[-125   34 -186 -322  499  127 -123  122  272 -505  348  368   82 -138
   87   74    5  136 -330 -300 -443  127 -461   27 -561   35  191  712
  219  335  257  454  608  -22 -641 -232 -509 -333 -257 -186 -257   -6
 -199] : zusev
[-711 -183   38  -84  838  -92 -261 -203  100 -765  437  422 -577 -147
 -439   81 -232 -350 -413 -307 -144  140 -194  256 -776 -171  326  664
   91 -152   46  500  395 -240 -123 -103 -270 -136   37 -676  -20  224
 -118] : dizip
[ -35  137 -142 -394  529 -205 -286  174  462 -640  222  378   97 -105
   90   46   27  -80 -418 -318 -299  129 -507  102 -316  -12  111  562
  250  354  129  476  592   50 -614 -213 -480 -169 -313 -166 -179   85
 -101] : pipuv
[  12  -14 -116 -289  521   52 -198  199  273 -423   94  517  233 -131
   85  185  -16   77 -322 -166 -390  254 -571   -4 -422    9  166  577
  284  440  148  381  597  -45 -600 -151 -501 -325 -378    3 -251   98
 -135] : fis
[ -65  -28 -189 -326  493  123 -166  208  243 -353  192  458  225 -133
  162  192  -36  138 -219 -189 -358  166 -583   28 -512   13  107  674
  293  377  204  421  567    6 -567 -196 -502 -376 -290  -37 -290   59
 -211] : vifo
[-737 -200   40  -14  782 -192 -311 -161  107 -843  439  309 -519  -93
 -481  -10 -246 -432 -417 -451 -262  188 -236  303 -623 -114  360  590
  168 -312   54  438  411 -264   62   37 -245   -3   34 -699   90  253
 -173] : rog
[-615 -184   25 -106  780 -158 -312 -188  113 -837  385  355 -625  -58
 -477  -37 -153 -298 -526 -393 -201  116 -167  312 -754 -220  255  641
  166 -206  -24  459  403 -312 -101  -89 -245  -16  -58 -710    8  215
 -179] : vifo
[ -25  -33 -142 -306  461  103 -196  194  273 -442  178  458  280 -132
   97  178  -62  127 -240 -183 -451  211 -579  -63 -461   37  133  595
  315  340  177  382  602  -24 -588 -194 -504 -381 -277  -15 -230   33
 -134] : fis
[-747 -132   83 -127  865 -139 -331 -277  153 -827  391  448 -659 -205
 -485   24 -243 -368 -433 -276  -98  105 -150  297 -696 -211  369  627
   33 -102   40  482  403 -279 -140  -82 -281  -77   37 -711   16  304
  -84] : Ded
[-661 -212   32   -5  729 -179 -229  -48  112 -810  424  270 -529  -61
 -469   57 -276 -507 -399 -406 -224  194 -311  285 -633  -99  362  638
  106 -236   71  480  396 -261   21   40 -292  -76  -18 -671  151  184
 -182] : tir
[-656 -137   32  -62  774 -143 -342 -191  114 -797  422  383 -666  -41
 -435   23 -199 -358 -473 -368 -179  168 -139  329 -816 -207  263  661
  188 -197   41  467  445 -274  -98  -76 -243   -3    6 -720  -24  183
 -157] : Vot
[  32   67  -54 -402  465 -217 -309  123  346 -650  317  318  111  -59
   51   13   58  -50 -543 -404 -331  102 -482  117 -297  -73    2  549
  336  350   75  438  578  134 -615 -243 -434 -142 -230 -181 -184   15
 -143] : pipuv
[-804 -262   61   -9  815   47 -198 -209   53 -738  455  360 -471 -209
 -389  154 -366 -426 -213 -257 -129  125 -300  170 -593 -117  525  699
 -128 -208  167  502  346 -262   29  -47 -352 -202  126 -720  137  310
  -78] : Vot
[   0   60   14 -421  488 -208 -315  129  270 -562  228  312   92 -125
   25    8   64  -63 -524 -325 -320  101 -516  147 -253 -146   19  454
  295  418   80  386  552  163 -511 -214 -434 -142 -265 -118 -255   40
 -139] : pipuv
[-788 -162   49   45  793 -173 -223 -114   76 -822  429  271 -606  -27
 -430   57 -251 -482 -421 -398 -242  219 -271  313 -747 -116  383  611
   95 -245   66  434  358 -293   63   61 -230  -56   39 -676   76  226
 -169] : tir
[-736 -121   18  -72  755 -152 -297 -170  107 -779  387  358 -674 -127
 -467  -12 -197 -314 -482 -348 -197  144 -150  358 -791 -210  313  665
  170 -132   47  475  424 -288  -31  -22 -248  -10  -58 -776  -18  227
 -228] : Ded
[-685 -232   -4  -14  763   16 -296 -136   16 -754  427  359 -552  -14
 -441  132 -243 -337 -374 -307 -191  146 -217  177 -841 -135  339  709
   99 -268  100  472  387 -285 -112  -96 -328 -119   44 -617    7  166
 -130] : rog
[  53  111  -36 -421  486 -137 -288  114  336 -554  190  432  191  -98
   93  -14   60  -52 -335 -326 -321  138 -507  106 -376 -105   51  560
  330  333  128  445  598   57 -511 -254 -443 -271 -275 -152 -211   62
 -135] : tir
[-710 -221  104  -48  870 -265 -239 -198  104 -887  394  283 -565 -191
 -492   21 -242 -497 -455 -411 -216  202 -276  237 -564 -112  446  534
   83 -171   43  450  381 -271    3   15 -277  -63  -17 -670  136  295
  -90] : Darip
[-692 -197   66    9  800 -120 -217 -173   76 -798  466  283 -506 -131
 -445   59 -272 -449 -332 -399 -235  194 -300  248 -636 -131  386  614
   79 -250   62  460  395 -272   59  -17 -263  -75   98 -727  143  241
 -104] : nus
[ -82   93  -74 -391  417 -131 -272  157  295 -554  306  288  -15  -60
   41   24   39   36 -496 -309 -391  113 -480  166 -296 -102  -17  525
  264  422  102  412  614  118 -555 -214 -462 -132 -160 -194 -170   49
 -137] : dizip
[ -15  173 -106 -417  459 -297 -296  137  370 -645  281  288   26  -75
   72  -29  139  -22 -460 -425 -450  161 -419  152 -381   -2   26  586
  330  350  137  485  632    5 -618 -230 -438 -162 -263 -226 -149   78
 -160] : rog
[ -54  127  -90 -365  498 -209 -289  205  380 -595  153  410  185  -87
   98   77   48  -94 -326 -298 -337  175 -568   69 -358    0  122  549
  307  357  170  436  608    6 -544 -173 -500 -221 -242  -71 -142   84
 -118] : fel
[-669 -154   34  -27  732 -156 -358 -160   91 -815  376  325 -682  -19
 -529  -17 -166 -366 -524 -412 -252  182 -108  386 -853 -164  256  591
  197 -258   49  444  457 -286 -107    4 -245   20  -71 -702  -68  224
 -190] : fel
[-629 -191  101  -44  899 -276 -257 -200   89 -854  409  260 -640 -141
 -522    0 -193 -504 -448 -453 -256  241 -220  306 -621 -122  349  509
  192 -209   11  436  407 -252  -19  -14 -213  -12    1 -688   71  282
 -111] : vifo
[ -19   -4  -43 -324  513  153 -119  220  196 -313   65  575  354 -249
  194  276  -87  106 -189    2 -284  210 -649    6 -446  -37  303  643
  139  454  225  448  521  -25 -597 -225 -557 -475 -303  -65 -216  145
 -143] : dizip
[-729 -188   68   -7  834 -129 -276 -177   53 -799  418  289 -502 -163
 -452  101 -271 -475 -395 -374 -188  168 -327  215 -586  -93  505  663
    5 -158   70  478  377 -300   21   17 -302  -78   29 -645  149  264
 -140] : nus
[  14  148 -142 -417  511 -223 -261  201  364 -668  184  355   29  -72
   77   34   67  -69 -521 -322 -332  157 -514  137 -444  -37  133  563
  300  361   58  481  569   43 -624 -178 -489 -123 -356 -187 -144  105
 -189] : fis
[-712 -218   12   86  700 -118 -248  -77   56 -751  465  232 -532   40
 -439   91 -263 -459 -353 -414 -259  227 -295  257 -767 -108  290  681
  186 -316   97  442  417 -235   72    3 -262  -79   39 -700  129  180
 -160] : fel
[-659 -177   63  -78  807 -135 -251 -201  141 -826  428  439 -570 -125
 -460   17 -204 -379 -433 -337 -166  139 -198  294 -716 -216  335  663
   71 -150   50  475  383 -272 -110  -74 -272  -83  -18 -690   34  210
 -103] : zusev
[ -21  -20 -172 -235  460  146 -148  270  314 -369  163  471  261  -85
  114  194  -47  140 -236 -121 -410  240 -592   33 -426  -10   85  645
  294  376  138  413  617  -20 -524 -197 -490 -310 -283 -125 -200   58
 -185] : vifo
[ -27   42  -40 -440  500  -39 -254  119  211 -514  121  455  201 -248
   63  115    2    6 -298 -243 -368  149 -507   47 -496   25  220  565
  247  351  232  444  564    4 -637 -176 -536 -384 -341  -48 -298  114
 -145] : rog
[-751 -199   83   42  810 -247 -211 -180   48 -826  438  278 -540  -86
 -434   90 -209 -513 -444 -412 -221  237 -235  265 -689 -154  423  552
   57 -224   92  447  364 -266   39   15 -278  -69   14 -685  150  292
 -108] : nus
[   1  115 -104 -433  551 -219 -246  112  368 -631  208  386  137 -126
   90   70   13  -77 -382 -336 -309  144 -529   85 -421  -55   34  501
  359  415   40  469  573  101 -634 -220 -444 -205 -294 -148 -243  105
 -129] : tir
[-753 -230   28  -19  801 -214 -283 -195   69 -815  418  309 -550 -142
 -454   46 -257 -458 -393 -429 -198  178 -262  262 -619 -138  376  600
  109 -216   61  486  379 -266   95   25 -265  -31   29 -684  110  273
 -144] : Darip
[-838 -241   37   28  806  -40 -167 -178   68 -773  474  329 -395 -170
 -410  139 -325 -449 -250 -300 -209  163 -365  134 -589 -108  478  709
  -11 -185  100  484  354 -243  116  -31 -319 -181  150 -681  210  259
 -120] : Darip
[  33  -54 -124 -324  426  103 -208  165  272 -405  187  447  165 -114
  133  121  -20  166 -240 -196 -404  204 -557   47 -456  -43   87  667
  312  330  157  410  613  -33 -556 -211 -509 -369 -308  -97 -180  107
 -149] : Vot
[-668 -191   46   -9  826 -152 -206 -128  105 -776  457  274 -611  -97
 -454   47 -267 -468 -384 -378 -228  225 -307  269 -662 -136  402  644
  145 -183   55  464  407 -259   18   -5 -274  -99   -4 -652  145  191
 -142] : tir
[-141  -26 -182 -292  443  169 -135  219  263 -371  253  376  210 -189
  120  194  -96  177 -193 -135 -451  149 -590   -3 -510   70  149  658
  180  336  244  408  593  -38 -627 -200 -534 -417 -231  -85 -215   61
 -182] : Ded
[-785 -205   42   31  791 -164 -191 -162   83 -774  456  273 -537  -98
 -435   39 -273 -433 -387 -401 -257  221 -284  300 -660 -155  384  670
  110 -210   46  473  338 -269   90    3 -223 -102    9 -730   94  247
 -173] : tir
[-725 -187  119  -19  860 -190 -289 -222   76 -839  426  297 -528 -187
 -450   49 -269 -451 -404 -366 -188  175 -280  246 -620 -143  494  586
   60 -213   80  467  371 -297   -6   -5 -276  -59   17 -680  123  265
  -91] : rog
[-712 -255   71    8  755 -188 -309 -184   74 -841  440  281 -545  -88
 -557  -37 -206 -445 -353 -505 -292  229 -261  264 -663 -123  286  644
  341 -265   26  428  426 -290  109   35 -213  -66  113 -635   83  203
 -199] : Darip
[ -60  -91 -130 -205  399  212 -169  262  297 -352  162  489  365 -116
  126  222 -106  215 -152  -67 -387  223 -619  -19 -463  -21   85  650
  295  359  149  403  604  -36 -541 -188 -484 -383 -248 -141 -196   74
 -198] : zusev
[-548 -181   35  -56  766  -83 -346 -179   73 -789  411  383 -641  -29
 -465   18 -176 -338 -492 -396 -218  171 -143  316 -815 -152  239  665
  168 -220   31  458  452 -246 -136  -57 -233  -22  -84 -700  -43  199
 -146] : zusev
[-111   11 -165 -269  459  170 -135  229  302 -388  232  441  220  -95
  152  226  -96  125 -170  -94 -384  162 -568  -43 -446    5  200  684
  164  423  236  411  558  -74 -602 -241 -529 -401 -240 -131 -177   58
 -176] : Ded
[ -66  -21  -55 -278  545  133 -118  196  240 -340  161  516  318 -211
  178  271  -64   91 -143  -49 -342  209 -615  -42 -422  -16  234  704
  185  426  221  435  511  -30 -539 -278 -491 -461 -246 -111 -207   86
 -126] : pipuv
[-733 -217   38  -19  751 -173 -343 -151   84 -823  433  266 -497  -96
 -441   67 -309 -425 -383 -427 -261  212 -283  210 -572  -54  375  634
  138 -255   50  482  388 -243   79   19 -252  -80   47 -690  120  249
 -140] : rog
[  37   13  -95 -358  570  -48 -273  140  331 -495  193  482  198 -160
  106  165  -45   92 -361 -192 -381  205 -522   43 -394   19  114  552
  271  398   98  419  582    2 -746 -246 -443 -274 -314  -87 -250  109
 -116] : zusev
[ -14  -84 -149 -265  465  228 -177  192  317 -346  197  501  299 -135
  138  191 -116  169 -162 -104 -349  181 -590   -7 -470  -46  120  658
  274  353  161  398  605  -16 -574 -219 -505 -388 -332 -111 -266   63
 -171] : Vot
[  78   19 -122 -343  540  -39 -313  141  288 -408  141  500  109  -98
   64  139   -1  138 -335 -223 -454  262 -449   92 -414    4   26  538
  364  414  104  383  634  -61 -710 -237 -407 -230 -349  -74 -311  125
 -154] : zusev
[-695 -138   46  -87  750  -85 -246 -214  120 -814  387  427 -627 -113
 -451  -19 -222 -316 -450 -342 -142  113 -159  312 -737 -224  310  656
   34 -166   63  476  408 -316  -68  -64 -287  -76   22 -792   32  259
 -117] : Ded
[-668 -202   23   41  739 -150 -205 -138   79 -827  445  218 -544  -81
 -417  -51 -199 -354 -431 -511 -278  213 -283  323 -699 -136  295  582
  205 -288   30  474  425 -285  104   55 -219    9   45 -755   67  213
 -187] : tir
[ -57   19 -148 -346  391   83 -181  136  219 -455  267  344  220 -119
   83  122  -55   28 -190 -296 -392   74 -543   -1 -523   30  181  689
  247  312  302  414  602  -41 -609 -178 -527 -413 -270  -83 -227   -6
 -198] : Darip
[-807 -154  112    9  824 -142 -198 -192   41 -730  428  303 -606 -123
 -397  112 -265 -485 -308 -304 -160  158 -268  211 -676  -99  485  587
   46 -212  140  491  328 -246   76   -8 -331 -121   26 -719  102  323
  -85] : fel
[-100  104 -128 -407  443 -144 -242  153  438 -693  270  333  134 -127
   44  -35   13   18 -433 -369 -342   68 -476  142 -470  -12   43  551
  285  269  139  470  617   22 -701 -192 -485 -210 -246 -214 -234   40
 -162] : tir
[-630 -183   85   -1  708 -152 -322 -219   17 -787  414  268 -528  -79
 -491  -25 -154 -455 -341 -503 -272  218 -245  288 -776 -151  266  625
  280 -320   64  459  442 -237  128   12 -221 -106   85 -635   43  225
 -167] : pipuv
[-760 -233   51  -97  804  -46 -180 -168   45 -802  390  417 -559 -163
 -494  103 -268 -366 -364 -268 -175  121 -208  207 -707 -163  456  663
    0 -160  109  471  356 -314 -123  -67 -375 -162   40 -679   84  269
 -140] : rog
[  13  135 -166 -368  458 -258 -326  156  402 -580  287  257   56  -51
   67  -62   64  -14 -429 -456 -445  169 -494  197 -362    8   10  539
  362  278  111  439  657   -1 -583 -164 -397 -123 -305 -181 -153   80
 -214] : zusev
[-138  133 -112 -412  532 -241 -232  124  377 -672  304  322   60 -152
   85   34   -3  -68 -426 -365 -369  131 -515  100 -416   17   86  604
  263  307  121  478  564   58 -575 -223 -440 -198 -216 -256 -119   79
 -109] : fis
[ -21  106  -71 -449  439 -227 -289  205  334 -647  253  249   80  -99
   21  -21   44  -77 -603 -380 -386   88 -540  143 -273  -34   20  430
  231  408   89  392  589  165 -610 -144 -484 -107 -303  -97 -226   18
 -157] : fis
[-683 -220  110  -32  787 -130 -239 -192    7 -781  412  323 -510 -127
 -451   35 -228 -461 -321 -443 -220  184 -279  243 -650 -123  397  686
  150 -203  100  450  367 -295  123    6 -237 -144   52 -690   97  228
 -174] : vifo
[-616 -141   15  -19  689 -176 -407 -175  155 -830  416  328 -638   35
 -487  -70 -124 -340 -540 -476 -188  163 -112  381 -805 -222  150  627
  239 -273   18  459  488 -283  -68  -30 -225   54  -33 -724  -30  189
 -156] : nus
[-792 -203   86  -77  866 -172 -244 -236   71 -783  406  324 -587 -222
 -454   46 -321 -408 -424 -370 -135  168 -264  281 -611 -152  475  606
   44 -168   89  448  366 -286  -28   -8 -292 -113   12 -702   98  318
 -108] : nus
[ -19   -1 -111 -356  538   80 -198  143  265 -399  213  490  212 -177
  145  206  -81   85 -232 -154 -347  167 -554   37 -435    9  148  655
  218  373  193  433  557   10 -635 -254 -487 -376 -262  -98 -227   90
 -121] : vifo
[-692 -162   67   17  732 -152 -248  -92   23 -803  409  237 -548  -75
 -425   60 -234 -475 -370 -429 -223  206 -331  271 -697 -102  432  663
  166 -212   93  478  385 -281   96   58 -266  -68   48 -686  115  205
 -198] : dizip
[  54   87 -204 -408  472 -232 -320  200  396 -745  236  319   50  -11
   11   23   94  -93 -549 -440 -381  127 -488  106 -377   27   84  599
  361  269   60  489  574   61 -684 -190 -511  -95 -345 -102 -180   56
 -175] : pipuv
[ -34  137 -131 -410  472 -183 -255  110  363 -636  284  271   56  -62
   85  -49   97  -32 -331 -428 -424  146 -498   83 -408  -22   89  598
  355  282  158  472  604   24 -527 -243 -472 -253 -203 -174 -139   81
 -138] : fel
[ -81  -29 -152 -340  370  146 -155  193  227 -367  204  419  273 -130
  186  163  -72  230 -121 -130 -425  141 -595  -22 -530  -59  123  690
  273  324  222  419  502  -75 -553 -279 -515 -475 -202  -99 -213   61
 -193] : Ded
[-660 -180   65  -87  890 -280 -287 -184  118 -885  384  343 -631 -144
 -514  -28 -190 -492 -503 -477 -242  195 -223  317 -575 -104  393  545
  150 -184   24  441  417 -285  -31   36 -256   18  -54 -614   64  266
 -144] : tir
[-675 -163   29  -76  795  -71 -216 -137  109 -792  375  424 -622  -78
 -458   43 -197 -418 -438 -304 -135  112 -183  289 -722 -182  385  673
  -30 -136  115  464  402 -303 -101  -49 -338  -82  -56 -694   44  233
 -136] : Darip
[-629 -141   40 -114  795 -158 -280 -125  119 -824  368  415 -668 -103
 -507   32 -154 -416 -498 -332 -188  156 -114  322 -752 -169  350  625
  112 -110   48  485  454 -295 -159  -46 -307  -19  -38 -703   -6  210
 -228] : Vot
[-691 -165   -7  -53  728  -25 -283 -150   81 -744  395  425 -626  -33
 -465   48 -210 -327 -423 -341 -166  128 -138  292 -812 -181  300  702
  106 -194  126  476  471 -286  -83  -60 -328  -54  -14 -722    6  191
 -173] : fel
[  24   74 -142 -383  438 -205 -294  157  338 -623  282  329  117  -39
   55    5   81  -66 -391 -451 -422  146 -476   67 -422   17    8  599
  392  278  159  456  644   30 -542 -212 -460 -203 -273 -149 -153    1
 -174] : Darip
[-116  -45 -122 -292  542  174 -107  178  285 -352  172  596  336 -192
  221  290  -96  139 -176  -18 -300  182 -592  -58 -418  -29  223  659
   97  452  202  429  545  -28 -596 -254 -547 -442 -230  -86 -195  130
 -127] : Vot
[-602 -198   98  -10  768 -279 -394 -204   66 -835  421  196 -639  -97
 -509  -67 -156 -470 -433 -534 -273  246 -239  323 -667 -140  289  576
  307 -263    2  467  440 -256  120   53 -181   14  -16 -678  103  262
 -175] : fis
[-760 -190   48   -8  806 -130 -206  -82   90 -833  420  299 -452 -133
 -458   74 -262 -492 -329 -371 -206  161 -333  194 -584  -67  456  631
   42 -223   98  470  393 -282   61   25 -317  -80  103 -686  161  225
 -170] : rog
[-105    5  -70 -274  488  220 -101  210  253 -396  133  539  386 -175
  147  201  -57  124 -139  -59 -387  205 -626  -55 -515  -18  205  662
  232  368  198  409  571  -22 -507 -232 -520 -477 -189  -79 -231   53
 -160] : tir
[-696 -171   51  -96  865  -97 -278 -252   73 -778  376  410 -628 -192
 -498   37 -226 -385 -468 -345 -142  141 -140  327 -708 -176  410  572
  -16 -177   99  473  406 -289 -171  -53 -322  -59  -19 -667  -39  315
  -90] : nus
[ -60  126 -125 -380  430 -193 -288  126  402 -686  187  298  110 -121
   12  -22   65  -11 -485 -406 -427  152 -467  107 -379   27  110  475
  299  326  141  432  657   -1 -641 -130 -503 -183 -321 -133 -202  126
 -151] : pipuv
[-690 -172    3 -124  727  -94 -310 -174  119 -864  347  363 -666  -69
 -528  -43 -199 -318 -479 -395 -251  128 -133  331 -765 -160  247  597
  142 -240   29  436  422 -277  -82  -23 -280  -37  -35 -696  -64  248
 -145] : vifo
[-114  129 -178 -442  458 -158 -164  165  313 -589  298  259   58  -70
  103   67   11  -88 -394 -379 -352   67 -515   83 -299  -24  163  564
  119  443  194  451  535   54 -600 -194 -549 -223 -260 -169 -142  112
 -184] : nus
[-689 -232   30  109  741  -86 -193 -138   27 -746  482  210 -540  -39
 -472   78 -257 -441 -354 -399 -290  274 -321  243 -717 -139  373  700
  186 -214   33  482  383 -285   95    4 -239 -104   86 -702  149  193
 -193] : Darip
[ -50  133 -168 -367  458 -171 -247  153  381 -661  275  249  169  -39
   49   48   -4 -140 -400 -432 -351  112 -551   50 -376   44  113  584
  272  358  124  472  594   48 -616 -169 -485 -222 -284 -163 -161   61
 -195] : vifo
[ -12  116  -77 -430  438 -150 -284  111  292 -566  243  322  111  -83
   63   -7   58  -28 -475 -393 -410  138 -509  122 -303  -23   32  550
  250  383  139  420  595   90 -554 -203 -463 -246 -227  -91 -213   58
 -131] : vifo
[-774 -214   18   30  718  -67 -157  -65   99 -800  442  271 -487  -62
 -458   34 -247 -431 -280 -411 -263  196 -353  175 -598  -85  372  746
  148 -185  114  435  431 -256  157   23 -302 -124   71 -723  199  193
 -176] : zusev
[-744 -185   48   -6  819 -199 -307 -228   95 -860  420  277 -603 -125
 -495  -13 -219 -417 -440 -449 -265  212 -215  293 -661 -136  353  533
  169 -253   19  466  443 -270   48   29 -245    7   58 -679   88  288
 -138] : tir
[-118   34 -139 -302  439  163 -161  229  274 -329  153  471  272 -148
  150  147  -29  156 -130 -128 -432  193 -559   55 -485   -3  137  647
  237  375  255  417  586  -62 -538 -202 -498 -421 -221  -56 -303   69
 -215] : tir
[-617 -177  -10  -80  754  -85 -293 -137   72 -772  421  378 -687  -40
 -448   33 -211 -331 -439 -418 -233  156 -173  312 -821 -129  213  679
  207 -216   51  456  448 -248  -52  -37 -240  -32  -65 -709  -65  168
 -139] : dizip
[   6   -2 -125 -295  499   71 -192  179  279 -318  158  533  258 -114
  159  168  -43  166 -204 -160 -420  239 -545   69 -447  -56   77  612
  332  411  167  393  584  -82 -583 -235 -437 -346 -310  -57 -287   67
 -183] : tir
